In the rows, 128 means zero.
Known rows:
Z_740: [184 133 171 116 112  82 141 111 150 125 103 120 161 107 115 100 120 146
 125 105 126 121 133 121 115 122 166 149]
Z_546: [116 128 123 113 126 116 126 130 130 145 134 131 134 128 109  99 130 125
 115 120 112 109 126 137 149 127 133 145]
Z_51: [103 126 138  79 126 147 153 115 119 122 121 130 129 109  86 118 145 145
 120 102 126 134 127 137 131 133  71 150]
Z_316: [146 120 100 135 128 126  97 135 131 141 140 129 136 132 114 106 132 117
 131 137 140 133 119 130 140 123 136 120]
Z_310: [ 44 127 124 125 112 129 184 129 132 171 124 119 120 163 133 106 135  83
 131  61 117 117 144 127 143 125 112 137]
Z_325: [121 128 120 112 123 120 124 128 130 142 134 133 133 129 110  99 128 127
 116 120 110 107 126 136 146 127 131 146]
Z_110: [124 128 119 112 122 122 127 128 129 141 132 133 134 129 110  99 128 127
 116 119 109 107 126 135 143 128 132 147]
Z_677: [103 124 138  77 125 146 152 116 119 123 122 131 130 109  84 117 144 145
 120 100 126 134 126 136 135 133  68 151]
Z_920: [188 131 155 146 121 136 181  90 125 157 102 146 123 129  95 101 132  92
 101 136 106 138 125 134  93 117 114 122]
Z_452: [142 127 160 137 127 132 183  93 132 163 113 148 125 109  84 102 115  85
 112 135 103 153 127 123 131 118  83 122]
Z_541: [ 66 136 136 139 112 145 190 120 120 146 108 117 105 174 160 108 159  94
 125  63 127 104 151 137  95 126 143 132]
Z_779: [125 124 128 144 139 133 111 127 127 126 131 129 120 122 125 110 142 116
 133 143 152 141 128 130 126 122 135 108]
Z_383: [145 114 104 140 135 142 115 125 133 134 122 135 121 103 129 117 148 123
 146 148 133 153 129 129 119 128 142 117]
Z_912: [142 125 116 148 138 142 122 121 131 129 132 131 139 116 127 118 129 108
 138 142 145 150 127 121 129 125 139 112]
Z_508: [139 120 130 144 135 152 123 121 125  89 124 135 129 127 138 123 133 130
 134 142 145 141 134 136  86 124 144 105]
Z_557: [157 126 118 140 130 160 126 114 113 120 141 125 138 130 121 113 135 119
 138 119 142 135 121 118 111 127 147 101]
Z_54: [168 126 104 147 130 144 109 123 122 134 138 127 154 143 126 111 136 110
 129 131 149 136 116 123 121 125 162 115]
Z_934: [179 125  96 143 123 151 107 122 122 128 135 130 148 140 128 111 133 117
 133 132 140 134 116 123 113 126 158 118]
Z_429: [140 123 127 138 136 136 124 124 122 126 134 122 118 122 116 113 142 123
 136 130 144 136 129 129 114 124 136 101]

Facts:
stokanil(Z_830, Z_920); stokanil(Z_625, Z_237); stokanil(Z_325, Z_659); stokanil(Z_423, Z_13); stokanil(Z_144, Z_458); stokanil(Z_507, Z_276); stokanil(Z_637, Z_805)
stokanil(Z_488, Z_848); stokanil(Z_850, Z_405); stokanil(Z_211, Z_539); stokanil(Z_313, Z_877); stokanil(Z_110, Z_776); stokanil(Z_87, Z_184); stokanil(Z_109, Z_82)
stokanil(Z_735, Z_105); stokanil(Z_316, Z_243); stokanil(Z_470, Z_452); stokanil(Z_49, Z_903); stokanil(Z_677, Z_86); stokanil(Z_820, Z_306); stokanil(Z_986, Z_33)
stokanil(Z_590, Z_281); stokanil(Z_947, Z_23); stokanil(Z_380, Z_23); stokanil(Z_452, Z_920); stokanil(Z_775, Z_848); stokanil(Z_573, Z_508); stokanil(Z_992, Z_380)
stokanil(Z_652, Z_948); stokanil(Z_311, Z_393); stokanil(Z_456, Z_33); stokanil(Z_740, Z_127); stokanil(Z_605, Z_421); stokanil(Z_86, Z_380); stokanil(Z_882, Z_106)
stokanil(Z_902, Z_33); stokanil(Z_907, Z_421); stokanil(Z_698, Z_453); stokanil(Z_996, Z_86); stokanil(Z_381, Z_805); stokanil(Z_310, Z_416); stokanil(Z_260, Z_541)
stokanil(Z_314, Z_574); stokanil(Z_877, Z_920); stokanil(Z_415, Z_105); stokanil(Z_267, Z_659); stokanil(Z_416, Z_260); stokanil(Z_854, Z_281); stokanil(Z_245, Z_86)
stokanil(Z_923, Z_713); stokanil(Z_945, Z_405); stokanil(Z_35, Z_109); stokanil(Z_787, Z_134); stokanil(Z_512, Z_215); stokanil(Z_210, Z_854); stokanil(Z_561, Z_920)
stokanil(Z_940, Z_542); stokanil(Z_491, Z_86); stokanil(Z_920, Z_866); stokanil(Z_676, Z_138); stokanil(Z_976, Z_903); stokanil(Z_518, Z_405); stokanil(Z_885, Z_234)
stokanil(Z_184, Z_23); stokanil(Z_431, Z_206); stokanil(Z_546, Z_206); stokanil(Z_392, Z_619); stokanil(Z_51, Z_23); stokanil(Z_845, Z_877); stokanil(Z_805, Z_740)
stokanil(Z_348, Z_260); stokanil(Z_320, Z_100); stokanil(Z_108, Z_317); stokanil(Z_298, Z_805); stokanil(Z_759, Z_243); feregem(Z_492, sene); feregem(Z_830, dutar)
feregem(Z_625, fluka); feregem(Z_325, dutar); feregem(Z_423, dutar); feregem(Z_144, sene); feregem(Z_893, dutar); feregem(Z_507, fluka); feregem(Z_637, fluka)
feregem(Z_488, fluka); feregem(Z_850, sene); feregem(Z_402, sene); feregem(Z_211, driflizuk); feregem(Z_710, driflizuk); feregem(Z_313, dutar); feregem(Z_110, dutar)
feregem(Z_87, sene); feregem(Z_382, dutar); feregem(Z_953, driflizuk); feregem(Z_109, dutar); feregem(Z_383, fluka); feregem(Z_421, fluka); feregem(Z_735, dutar)
feregem(Z_438, fluka); feregem(Z_316, dutar); feregem(Z_134, driflizuk); feregem(Z_675, driflizuk); feregem(Z_500, sene); feregem(Z_170, driflizuk); feregem(Z_470, driflizuk)
feregem(Z_715, dutar); feregem(Z_49, dutar); feregem(Z_677, driflizuk); feregem(Z_820, sene); feregem(Z_656, fluka); feregem(Z_666, sene); feregem(Z_584, sene)
feregem(Z_986, driflizuk); feregem(Z_590, sene); feregem(Z_947, sene); feregem(Z_380, dutar); feregem(Z_452, fluka); feregem(Z_243, dutar); feregem(Z_775, dutar)
feregem(Z_573, driflizuk); feregem(Z_992, fluka); feregem(Z_652, sene); feregem(Z_311, driflizuk); feregem(Z_456, fluka); feregem(Z_740, fluka); feregem(Z_605, sene)
feregem(Z_236, fluka); feregem(Z_125, sene); feregem(Z_615, dutar); feregem(Z_542, sene); feregem(Z_86, sene); feregem(Z_285, dutar); feregem(Z_395, dutar)
feregem(Z_882, sene); feregem(Z_902, driflizuk); feregem(Z_907, dutar); feregem(Z_685, dutar); feregem(Z_698, dutar); feregem(Z_941, sene); feregem(Z_291, sene)
feregem(Z_508, sene); feregem(Z_996, driflizuk); feregem(Z_532, dutar); feregem(Z_771, driflizuk); feregem(Z_381, dutar); feregem(Z_707, fluka); feregem(Z_105, driflizuk)
feregem(Z_310, fluka); feregem(Z_260, fluka); feregem(Z_314, sene); feregem(Z_950, dutar); feregem(Z_877, dutar); feregem(Z_415, fluka); feregem(Z_267, dutar)
feregem(Z_54, dutar); feregem(Z_416, dutar); feregem(Z_854, driflizuk); feregem(Z_582, fluka); feregem(Z_245, dutar); feregem(Z_557, driflizuk); feregem(Z_167, driflizuk)
feregem(Z_934, dutar); feregem(Z_429, driflizuk); feregem(Z_923, fluka); feregem(Z_520, dutar); feregem(Z_945, dutar); feregem(Z_286, driflizuk); feregem(Z_35, sene)
feregem(Z_651, driflizuk); feregem(Z_787, sene); feregem(Z_512, sene); feregem(Z_90, fluka); feregem(Z_210, dutar); feregem(Z_138, fluka); feregem(Z_38, dutar)
feregem(Z_561, dutar); feregem(Z_940, fluka); feregem(Z_935, fluka); feregem(Z_491, fluka); feregem(Z_920, dutar); feregem(Z_676, sene); feregem(Z_912, fluka)
feregem(Z_976, dutar); feregem(Z_518, fluka); feregem(Z_885, fluka); feregem(Z_184, dutar); feregem(Z_431, sene); feregem(Z_581, driflizuk); feregem(Z_608, fluka)
feregem(Z_546, dutar); feregem(Z_405, driflizuk); feregem(Z_392, driflizuk); feregem(Z_51, driflizuk); feregem(Z_845, fluka); feregem(Z_805, dutar); feregem(Z_560, driflizuk)
feregem(Z_984, sene); feregem(Z_348, dutar); feregem(Z_225, fluka); feregem(Z_959, sene); feregem(Z_737, driflizuk); feregem(Z_320, dutar); feregem(Z_772, dutar)
feregem(Z_611, fluka); feregem(Z_108, dutar); feregem(Z_298, driflizuk); feregem(Z_46, fluka); feregem(Z_903, sene); feregem(Z_759, dutar); feregem(Z_690, fluka)
rebuva(Z_492, Z_590); rebuva(Z_830, Z_959); rebuva(Z_830, Z_325); rebuva(Z_830, Z_320); rebuva(Z_553, Z_992); rebuva(Z_423, Z_557); rebuva(Z_893, Z_325)
rebuva(Z_893, Z_976); rebuva(Z_893, Z_582); rebuva(Z_893, Z_546); rebuva(Z_402, Z_907); rebuva(Z_100, Z_138); rebuva(Z_87, Z_383); rebuva(Z_87, Z_397)
rebuva(Z_382, Z_276); rebuva(Z_953, Z_276); rebuva(Z_953, Z_371); rebuva(Z_548, Z_125); rebuva(Z_383, Z_984); rebuva(Z_371, Z_382); rebuva(Z_371, Z_771)
rebuva(Z_421, Z_935); rebuva(Z_421, Z_125); rebuva(Z_438, Z_397); rebuva(Z_316, Z_947); rebuva(Z_316, Z_210); rebuva(Z_316, Z_675); rebuva(Z_316, Z_453)
rebuva(Z_675, Z_285); rebuva(Z_675, Z_608); rebuva(Z_170, Z_49); rebuva(Z_470, Z_86); rebuva(Z_659, Z_423); rebuva(Z_49, Z_371); rebuva(Z_656, Z_49)
rebuva(Z_656, Z_553); rebuva(Z_656, Z_243); rebuva(Z_656, Z_336); rebuva(Z_397, Z_950); rebuva(Z_584, Z_566); rebuva(Z_986, Z_992); rebuva(Z_986, Z_271)
rebuva(Z_243, Z_545); rebuva(Z_243, Z_875); rebuva(Z_775, Z_87); rebuva(Z_311, Z_415); rebuva(Z_456, Z_546); rebuva(Z_456, Z_566); rebuva(Z_605, Z_941)
rebuva(Z_605, Z_276); rebuva(Z_605, Z_882); rebuva(Z_605, Z_912); rebuva(Z_236, Z_611); rebuva(Z_125, Z_397); rebuva(Z_615, Z_775); rebuva(Z_615, Z_291)
rebuva(Z_86, Z_49); rebuva(Z_86, Z_546); rebuva(Z_285, Z_170); rebuva(Z_285, Z_298); rebuva(Z_393, Z_298); rebuva(Z_395, Z_584); rebuva(Z_882, Z_90)
rebuva(Z_537, Z_941); rebuva(Z_537, Z_532); rebuva(Z_587, Z_381); rebuva(Z_336, Z_421); rebuva(Z_336, Z_779); rebuva(Z_827, Z_458); rebuva(Z_907, Z_541)
rebuva(Z_685, Z_659); rebuva(Z_941, Z_984); rebuva(Z_941, Z_950); rebuva(Z_291, Z_582); rebuva(Z_508, Z_651); rebuva(Z_996, Z_945); rebuva(Z_996, Z_893)
rebuva(Z_532, Z_87); rebuva(Z_771, Z_382); rebuva(Z_771, Z_276); rebuva(Z_771, Z_882); rebuva(Z_381, Z_383); rebuva(Z_381, Z_38); rebuva(Z_105, Z_87)
rebuva(Z_105, Z_138); rebuva(Z_260, Z_393); rebuva(Z_260, Z_532); rebuva(Z_260, Z_875); rebuva(Z_314, Z_545); rebuva(Z_314, Z_311); rebuva(Z_877, Z_286)
rebuva(Z_415, Z_397); rebuva(Z_54, Z_771); rebuva(Z_54, Z_371); rebuva(Z_416, Z_827); rebuva(Z_582, Z_690); rebuva(Z_582, Z_138); rebuva(Z_245, Z_843)
rebuva(Z_245, Z_984); rebuva(Z_245, Z_950); rebuva(Z_843, Z_737); rebuva(Z_843, Z_848); rebuva(Z_557, Z_382); rebuva(Z_167, Z_100); rebuva(Z_934, Z_882)
rebuva(Z_429, Z_945); rebuva(Z_875, Z_690); rebuva(Z_875, Z_138); rebuva(Z_923, Z_314); rebuva(Z_923, Z_405); rebuva(Z_520, Z_267); rebuva(Z_520, Z_710)
rebuva(Z_520, Z_405); rebuva(Z_945, Z_225); rebuva(Z_286, Z_950); rebuva(Z_651, Z_393); rebuva(Z_712, Z_13); rebuva(Z_712, Z_986); rebuva(Z_453, Z_854)
rebuva(Z_210, Z_590); rebuva(Z_210, Z_306); rebuva(Z_523, Z_735); rebuva(Z_523, Z_666); rebuva(Z_523, Z_848); rebuva(Z_779, Z_893); rebuva(Z_779, Z_291)
rebuva(Z_138, Z_170); rebuva(Z_38, Z_976); rebuva(Z_38, Z_561); rebuva(Z_561, Z_49); rebuva(Z_912, Z_953); rebuva(Z_912, Z_271); rebuva(Z_848, Z_371)
rebuva(Z_848, Z_561); rebuva(Z_885, Z_984); rebuva(Z_276, Z_882); rebuva(Z_276, Z_90); rebuva(Z_581, Z_735); rebuva(Z_581, Z_105); rebuva(Z_581, Z_35)
rebuva(Z_405, Z_707); rebuva(Z_405, Z_429); rebuva(Z_405, Z_458); rebuva(Z_959, Z_87); rebuva(Z_959, Z_651); rebuva(Z_772, Z_225); rebuva(Z_772, Z_659)
rebuva(Z_772, Z_298); rebuva(Z_611, Z_423); rebuva(Z_298, Z_87); rebuva(Z_306, Z_584); rebuva(Z_690, Z_771); rebuva(Z_690, Z_992)

Rows:
No name comes twice in this set of rows, the named rows included.
[130 121 113 142 141 119 100 134 127 155 150 123 156 142 109 108 135 100
 124 132 158 140 114 127 159 123 153 112]  Z_49
[133 142 145 135 136 148 146 111 120 101 114 135 115 114 148 110 145 136
 116 138 120 108 141 140  95 131 160 133]  Z_33
[102 129 137 104 129 132 138 123 121 129 141 130 117 112 102 100 126 134
 122 115 103 105 130 132 144 129 116 131]  Z_902
[217 137  90 150 103 152 100 129 135  79 131 134 121 137 132 113  89 127
 138 152 134 126 129 120  80 115  94 112]  Z_532
[144 132 122  93 124 150 146 115 123 117 103 135 144 120 109 126 158 144
 111 116 137 138 127 145 104 135  99 166]  Z_380
[113 115 143 120 150 152 133 119 123  99 110 132 146 118 115 142 168 133
 125 132 182 177 130 148  96 130 110 122]  Z_86
[139 133 122 122 124 128 133 124 127 131 126 132 132 129 123 104 134 129
 115 124 113 106 130 138 122 129 148 144]  Z_109
[136 137 147 124 130 142 160 112 118 113 122 127 115 118 127 110 141 136
 120 116 114 105 140 136  96 130 147 127]  Z_134
[120 116 122 101 133 147 123 125 121 125 128 125 131 112  85 125 149 133
 135 119 159 162 120 131 133 128  73 122]  Z_996
[154 141 139 166 145 123 128 127 139 107 130 125 130 122 134 124 111  99
 129 157 165 151 141 126 111 117 123 100]  Z_138
[148 114 147 140 129 133 150 106 124 164 133 135 116 121  68 100 123  88
 126 132 129 161 116 121 133 112  79  87]  Z_470
[157 124 117 140 116 159 113 125 131  63 132 140 121 128 130 120  93 133
 141 144 136 135 134 126  82 117  90 103]  Z_959

Now the same objects, written a new way:
Known rows:
Z_134: [126 134 136 128 131 121 147 135 136 144 104 147 108 145 129  90 107 108
 166 116 106 123 114 129 100 138 114  90 133 146 138 126 121 149 120 111
 137 152 145 115 119 100]
Z_986: [118 153 141 125 120 134 117 117 136 117 128 123 109 130 127 129 113 140
 129 137 128 126 109 139 143 142 131 147 156 142 130 119 100 144 123 135
 119 106 143 140 129 136]
Z_581: [112 148 150 111 124 132 130 123 149 121 123 140 108 143 133 111 103 125
 155 151 118 117 120 141 140 151 130 126 153 137 127 110 102 123 139 125
 112 124 144 116 139 126]
Z_429: [112 152 152 113 119 128 122 126 144 131 127 126 105 144 132 114 106 137
 153 152 116 115 126 141 146 149 131 133 153 147 129  99  98 117 135 125
 116 112 144 117 128 126]
Z_737: [126 134 136 128 131 119 146 135 134 145 105 147 108 145 128  90 107 109
 166 115 105 123 115 130  99 137 114  90 132 146 138 126 121 149 120 111
 138 151 145 115 118 100]
Z_907: [122 138 134 106 129 113 128 130 129 124 150 136  99 131 109 132 123 142
 130 140 145 135 123 120 144 127 132 139 159 135 120 131 100 130 136 124
 118 106 135 135 126 149]
Z_210: [122 141 134 108 128 114 127 131 128 124 149 131  96 131 107 134 125 145
 127 138 147 136 125 119 146 126 134 141 159 137 120 130  99 131 134 126
 116 102 136 138 124 153]
Z_423: [123 140 131 105 128 114 126 131 126 123 151 135 109 134 113 130 128 148
 131 143 145 134 118 121 152 125 131 145 168 132 123 126  98 126 134 125
 121 102 135 132 127 146]
Z_348: [140 140 114 128 142 120 154 151 119 136 109 141  85 135 104 120 123 118
 114  98 139 151 122  94  96 119 123 100 141 134 125 154 126 170 112 116
 139 138 143 148 119 139]
Z_656: [113 161 143 108 115 114 100 120 123 128 138 127  98 160 122 105 126 136
 139 158 130 110 148 121 152 127 143 140 146 156 129  96 110 101 135 141
 121 123 142 121 127 113]
Z_456: [119 156 135 121 119 116 103 115 122 115 141 125  96 140 112 123 120 143
 113 137 134 118 137 118 143 125 149 147 137 148 122 124 116 128 132 147
 123 119 135 141 130 124]
Z_90: [135 134 119 122 143 111 141 133 123 124 114 164 129 160 133  80 119 118
 148 117 114 123 122 107 117 114 127  97 143 128 133 141 142 142 130 119
 154 175 131 109 135  78]
Z_941: [136 136 167  96 142 105 152 151 148 160 156  89 106 121 127 128  86 222
 142 116  83 111 156 135 166 138 165 146 133 129  99 118 127 108 160  89
 135 120 124  69 106 131]
Z_959: [105 134 168  73 143 133 151  91 171  73 137 170  79 128 115 118  94  98
 141 162 137 115 121 145 145 163 150 121 139  97 111 147 122 115 173 124
  76 180 146 101 200 161]
Z_500: [137 131 141 106 135 109 149 124 121 147 117 136  93 140 115  89 126 115
 157 108 110 126 122 125 109 122 120  95 127 140 146 132 137 142 123 102
 136 177 151  97 124 111]
Z_35: [138 129 133 116 133 109 141 116 114 136 124 129  91 121 105 105 130 120
 136  94 121 132 108 126 104 116 121 108 121 140 146 150 139 163 115 111
 135 166 149 121 123 122]
Z_787: [136 127 134 114 133 108 142 116 114 137 126 131  93 123 107 103 130 120
 140  98 118 130 110 128 103 116 120 107 123 139 145 148 139 159 117 110
 137 167 149 117 123 120]
Z_206: [137 130 133 132 136 119 131 133 126 141 103 150  94 139 108  83 119 116
 156 106 115 124 116 102 106 132  95 100 133 134 124 134 129 124 130 115
 137 163 145 100 118 106]
Z_100: [110 152 155 109 113 131  97 105 137 111 122 143  68 143 101 106 125 105
 146 162 144 113 125 120 143 153 106 139 147 140 122 104  99  86 147 143
  90 131 158 115 145 147]

Rows:
No name comes twice in this set of rows, the named rows included.
[114 144 147 120 124 126 127 126 146 123 137 121 110 122 126 132  95 158
 134 133 115 119 118 143 142 147 140 144 145 138 115 122 105 138 139 126
 120 103 135 127 125 136]  Z_311
[155 142 110 112 156 146 135 124 134  84 113 175 192 160 169  95 134 166
 137 139 125 136  68 114 200 124  96 163 239  60 125 140 122 114 142 114
 163 152 123  72 172  95]  Z_276
[118 138 156 105 143 109 141 145 159 126 151 130 107 135 126 121  73 187
 134 134  99 104 164 120 154 143 175 134 126 126  82 129 127 103 175 118
 125 129 112  93 130 117]  Z_438
[123 139 161 117 134 117 147 158 159 156 140 104 116 127 137 127  71 204
 152 123  84 110 148 138 153 152 156 138 137 140  94 108 109 116 156 101
 132  96 123  90 102 122]  Z_286
[116 151 136 116 121 114 107 116 126 112 145 130 104 139 117 120 116 146
 120 142 131 116 134 121 145 126 149 145 138 143 119 124 119 124 139 143
 123 122 132 133 132 121]  Z_923
[130 125 120 123 132 103 141 138 114 144 131 145  92 134  99 109 131 112
 143 109 138 142 118 108 100 114 114 100 135 148 135 144 117 155 116 115
 135 135 141 139 108 127]  Z_546
[122 154 135 108 128 117 116 124 129 114 135 142 122 159 134 103 118 142
 136 151 124 114 135 120 158 126 143 139 159 132 124 113 118 109 143 133
 132 134 132 112 141 105]  Z_912
[120 135 152 114 144 108 138 144 158 120 161 119 107 114 118 141  66 207
 114 117 101 109 157 121 151 142 183 147 117 123  71 147 130 121 175 121
 126 113 106 108 124 129]  Z_415
[123 141 149 112 133 128 121 126 146 117 125 142 100 136 117 109 107 148
 145 141 123 115 122 117 152 147 116 141 153 119 104 120 113  94 157 125
 114 132 139  93 138 132]  Z_537
[128 131 173  88 147 110 161 144 163 142 156 106  97 115 124 132  73 207
 140 121  88 109 156 137 162 149 172 140 126 118  87 130 129 107 174  91
 118 132 123  70 127 143]  Z_125
[ 98 121 147  85 150 130 157 104 177  55 149 195  83 116 103 139  87  91
 126 161 164 132 111 128 133 163 153 118 147  89  89 175 106 133 179 135
  71 151 129 138 200 180]  Z_775
[114 139 144  94 132 117 135 132 141 121 142 151  94 146 113 116 118 124
 150 160 143 128 135 120 147 138 133 124 161 131 119 117  98 109 148 121
 105 122 139 117 140 147]  Z_772
[129 132 122 122 131 110 138 128 130 137 115 146 112 142 105  92 119 114
 166 104 114 118 112 108 104 125  80  94 128 131 117 120 140 120 136 116
 141 163 153 100 120 104]  Z_866

Now the same objects, written a new way:
Known rows:
Z_267: [120 126  98 116 125  81 132 127 141 155 128 120 174 101 147 125 130 155
 124 118  96 146 144  87 113 148 174]
Z_210: [169 120 108 110 123  83 132 121 179 113 151  75 142 142 147  94 140 159
 141 175  69 153 134 133 131 136 157]
Z_590: [156 114 115 119 125  76 157 115 141 173 157 129 176 137 146 101 134 165
 145 140 110 202 154 122 145 161 159]
Z_306: [162  97 126 117 119  91 134 128 175 114 173 104 136 150 140 104 145 161
 143 157 100 151 137 135 140 158 148]
Z_317: [ 96 117 122 123 131 133 127 119 140 134 144 116 139  96 129 124 119 136
 126 138 107 108 112 103 124 185 177]
Z_713: [ 92 111 121 123 128 131 129 122 142 135 143 120 135 100 138 121 119 138
 125 130 102 113 115 100 122 181 176]
Z_740: [ 90 130 107 114 144 122 153 128 166 164 111  93 127  90 119 159 128 105
 147 135 126 126 102 103 123 199 167]
Z_392: [101 129 118 113 129 125 124  96 120 132 137  93 157 115 149 136 103 133
 138 131 111 118 132 102 121 178 183]
Z_184: [101 162 108 123 119 126 126 112 153 140 100 118 148 120 130 125 129 170
 129 148 103  89 124  98 115 179 188]
Z_234: [ 91 115 126 127 134 130 125 116 145 139 143 122 144  98 139 120 121 140
 133 136 101 109 117  97 120 186 178]
Z_707: [127 116 100 126 124  84 140 141 137 150 151 118 167 125 130 131 139 135
 123 118 138 152 125  89 119 166 159]
Z_402: [102 140 117 116 155 148 133 101 128 135 135 114 129 110 123 106 105 129
 129 144  90 104 102 126 114 173 186]
Z_656: [155 107 125 103 135 135 116 111 167  14 117  84 108 156 138 123 129 116
  97 127 136 107  55 137 122  97 120]
Z_106: [ 93 118 126 123 130 131 126 118 143 139 141 128 139  96 138 120 115 140
 130 136  97 108 111  98 122 183 174]
Z_310: [118 137  91 112 145 129  96 102 149 171 138 124 187 119 123 152 105 120
 129 149 119 128  97  99 122 195 150]
Z_311: [133 114 105 105 135  95 108 142  96  87 119 121 145 120 152 145 103 120
 111  41 152 100 137  88  84 115 162]
Z_439: [102 122 116 114 132 131 126 117 140 140 139 117 150 100 132 122 116 137
 130 142  99 115 118 102 124 178 177]
Z_371: [ 99  91 153 107 111 125 128  83 149  77  76 162 169 105 185 148 125 149
 104  94 153 147  77 104 155 116 115]
Z_458: [113 105 118 128 123  86 137 142 135 166 147 142 155 106 139 124 134 152
 130  97 131 143 149  85 120 177 165]

Rows:
No name comes twice in this set of rows, the named rows included.
[136 140  94 106 131  80 133 152 105 103  96 177 147 135 121 125 117 157
 102  21 190 123 137  88  90  99 145]  Z_87
[168 120 114 111 137  92 129 123 190  95 146  74 134 152 145 104 145 157
 135 177  73 133 127 145 132 140 150]  Z_395
[ 88 127 117 111 151 113 141 122 178 160  90 105 106  71 132 154 135 122
 150 134  96 106 120 111 117 191 171]  Z_805
[108 104 152  97 123 138 123  67 137  49  96 102 152 124 187 147 105 134
 116 118 137 130  89 114 146 117 141]  Z_986
[120  96 127  96 130 125 115 115 146  56 103 143 138 121 159 131 116 139
 102  83 148 112  89 108 119 100 127]  Z_843
[ 89 119 122 109 142 122 145 127 167 158 109 108  99  82 121 143 117 123
 148 127 113 113 124 110 123 196 164]  Z_127
[134  85 132 109 118 107 124 126 163  68 120 131 132 134 154 122 138 146
 114  94 148 135 109 115 132 114 121]  Z_100
[126 130  92  98 141 118 112 144 117  61 116 112 130 122 126 131 112 110
  88  71 153  99  80  87  90  96 148]  Z_885
[ 94  88 146 120 124 120 127 108 149  96 108 158 148 107 165 130 130 149
 106  91 143 120 102  97 142 139 131]  Z_659
[112 110 103 105 125  89 117 165 107 114 118 173 148  91 144 137 114 136
  93  19 170 121 138  65  90 115 149]  Z_397
[105 103 144 114 117 103 125 104 120  92 104 143 166 119 179 154 113 141
 107  57 167 121 129  84 125 124 138]  Z_737
[150  96 142  98 129 116 118 106 149  48 126 101 128 148 163 137 125 130
 120 111 141 112 111 129 125 118 131]  Z_167
[156  97 121 101 123 103 120 129 169  59 135 114 129 153 141 114 134 144
 114 108 129 138 108 130 125 105 122]  Z_779
[164 105 122 118 130  82 152 116 165 140 159 124 153 151 140  99 142 160
 147 137 113 178 147 137 143 158 140]  Z_584
[130 109 130  92 131 144 110 105 157  34 109 107 106 131 142 117 116 126
 101 117 118  96  80 129 122 108 133]  Z_523

